Below are the code and all the weights of a small trained network. Each question names an input and a class and asks about switching units off, where a switched-off unit gives its printed mean instead of its output.

import numpy as np


def w(rows, s, z=0):
    codes = np.array(rows[::2]) - 128.0
    scale = np.full(codes.shape[1], s)
    scale[-1] = z or s
    return codes * scale


def f(y):
    return y / 2 * (1 + np.tanh(0.7978845608 * (y + 0.044715 * y**3)))


def log_softmax(a):
    a = a - a.max(-1, keepdims=True)
    return a - np.log(np.exp(a).sum(-1, keepdims=True))


def net(x, mask):
    res = np.array(x, float).reshape(1, 5) / 4 @ E
    y = f(res @ A[0][:, :-1].T + A[0][:, -1])
    res = res + np.where(mask, y, B[0][:, -1]) @ B[0][:, :-1]
    return log_softmax(res[-1] @ U[:, :-1].T + U[:, -1])


A, B = {}, {}
E = w([
[94,111,93,138,254],'x0',
[181,228,140,42,168],'x1',
[131,129,128,129,130],'x2',
[210,29,130,80,157],'x3',
[127,129,21,99,91],'x4',
],0.0073)
A[0] = w([
[91,132,111,132,183,101],'n1',
[124,132,234,134,158,21],'n2',
[146,133,87,153,180,165],'n3',
[87,180,151,190,142,112],'n4',
[187,79,110,118,129,106],'n5',
[134,115,133,78,51,74],'n6',
[109,183,112,152,115,119],'n7',
[157,164,127,108,148,183],'n8',
[85,69,97,147,103,71],'n9',
[84,154,131,133,120,56],'n10',
[112,169,84,147,128,64],'n11',
[123,133,104,142,171,15],'n12',
[84,167,152,146,107,79],'n13',
[140,146,140,110,58,81],'n14',
[130,180,113,179,134,83],'n15',
[137,164,143,75,155,76],'n16',
[64,152,131,136,113,167],'n17',
[179,155,191,148,70,119],'n18',
[114,101,114,176,108,50],'n19',
[104,200,133,156,127,33],'n20',
[117,83,128,168,106,68],'n21',
[112,92,124,196,103,68],'n22',
[217,79,136,151,135,64],'n23',
[149,124,8,89,97,38],'n24',
[101,151,110,133,211,104],'n25',
[139,142,158,116,73,127],'n26',
[170,182,101,81,144,32],'n27',
[134,100,148,110,151,254],'n28',
[150,110,218,150,149,54],'n29',
[193,82,165,83,150,153],'n30',
[154,186,134,73,121,93],'n31',
],0.014,0.0053)
B[0] = w([
[213,66,129,156,152,178],'n1',
[100,198,158,203,124,190],'n2',
[122,85,137,161,121,197],'n3',
[120,141,68,83,119,221],'n4',
[103,148,71,74,141,194],'n5',
[120,100,93,170,202,193],'n6',
[107,119,100,102,131,195],'n7',
[91,93,174,127,102,212],'n8',
[93,149,205,82,166,199],'n9',
[139,134,108,94,155,144],'n10',
[135,138,106,135,132,159],'n11',
[213,139,160,149,243,128],'n12',
[151,141,62,103,149,181],'n13',
[195,59,138,159,196,191],'n14',
[124,126,90,93,153,161],'n15',
[72,102,152,90,151,189],'n16',
[108,106,100,97,118,218],'n17',
[127,77,101,181,174,227],'n18',
[86,119,169,91,175,163],'n19',
[102,147,84,89,167,178],'n20',
[93,139,173,65,189,177],'n21',
[72,125,197,75,182,201],'n22',
[111,164,71,74,178,190],'n23',
[62,230,142,254,151,234],'n24',
[172,78,120,179,157,218],'n25',
[159,67,102,167,173,193],'n26',
[77,123,195,83,155,198],'n27',
[114,108,88,132,77,232],'n28',
[64,196,104,176,159,190],'n29',
[73,151,53,101,130,254],'n30',
[73,75,190,87,146,216],'n31',
],0.0096,0.0057)
U = w([
[108,112,211,78,153,101],'0',
[122,111,118,141,111,249],'1',
[127,140,49,91,136,74],'2',
[170,58,121,181,165,85],'3',
[114,216,143,203,131,120],'4',
[173,102,148,122,1,164],'5',
[221,182,186,119,72,92],'6',
],0.015,0.018)

Each question gives the input, the list of numbers given to net, and the class t.
The units are the neurons (one row each of A and B). Each row of codes is followed by its name. A weight is (code - 128) times the scale printed after its matrix; where a second scale follows, it is the last column's (A, B and U).
mask holds one flag per neuron, in row order. A switched-off neuron (its flag False) gives its mean, the last column of its row in B, instead of its output. The means were averaged over made-up inputs and are rounded, as every weight is.
A unit's drop is (log p(t) with every unit on - log p(t) with that unit switched off) / (log p(t) with every unit on - log p(t) with every unit switched off).
The circuit of an input: a set's keep is (log p(t) with only the set's units on - log p(t) with every unit switched off) / (log p(t) with every unit on - log p(t) with every unit switched off). Starting from the 12 units with the biggest drops (on a tie, the unit counted first), units are removed one at a time, each time the one whose removal leaves the highest keep (on an exact tie, the one counted first), for as long as the keep stays at least 0.8.
units of the circuit, in order: the units of the circuit, biggest drop first
most important unit: the unit with the biggest drop
k most important neurons: the k neurons with the biggest drops, biggest first
drop of u: that unit's drop, to one decimal
input [-5,-4,-2,4,-8], class 4: most important unit : n29
input [-8,8,-8,-6,3], class 0: 2 most important neurons : n31; n27
input [2,3,-4,8,-5], class 2: 2 most important neurons : n30; n23
input [-8,-1,-2,-7,-4], class 3: 3 most important neurons : n14; n18; n26
input [-6,7,-2,-5,-3], class 0: 2 most important neurons : n31; n27
input [7,5,-5,-7,-3], class 2: 2 most important neurons : n4; n20
input [-1,2,3,-4,-8], class 4: 2 most important neurons : n2; n29
input [-8,-7,0,1,8], class 3: 3 most important neurons : n14; n6; n26
input [3,3,-4,6,-8], class 4: units of the circuit, in order : n2; n29
input [7,5,-4,-5,7], class 3: units of the circuit, in order : n25; n1
input [0,4,0,-6,-4], class 2: 2 most important neurons : n4; n20
input [7,-7,7,-6,-5], class 0: 2 most important neurons : n22; n9
input [-7,-5,-6,-6,-4], class 3: units of the circuit, in order : n18; n14
input [0,7,6,-6,-4], class 0: units of the circuit, in order : n31
input [-6,-5,-1,-3,5], class 3: units of the circuit, in order : n14; n6
input [5,-6,-1,8,3], class 2: units of the circuit, in order : n5; n23
input [2,6,6,-6,2], class 0: 4 most important neurons : n31; n27; n30; n8
input [-4,-5,2,2,6], class 4: 2 most important neurons : n24; n31
input [8,-1,-3,8,-4], class 2: 2 most important neurons : n30; n23
input [-8,-7,7,5,1], class 3: most important unit : n6
input [7,-8,4,-1,-6], class 0: 3 most important neurons : n22; n9; n21
input [-5,7,6,6,4], class 0: 4 most important neurons : n31; n27; n8; n16
input [-3,-6,5,-7,8], class 4: 3 most important neurons : n24; n31; n9
input [2,2,-1,-2,-5], class 4: drop of n5 : 0.1
input [-7,0,-4,-6,-1], class 3: drop of n18 : 0.2
input [-2,-3,0,8,-7], class 2: drop of n30 : 0.2
input [6,-3,5,8,0], class 2: drop of n5 : 0.1
input [3,2,-4,1,-8], class 4: most important unit : n2
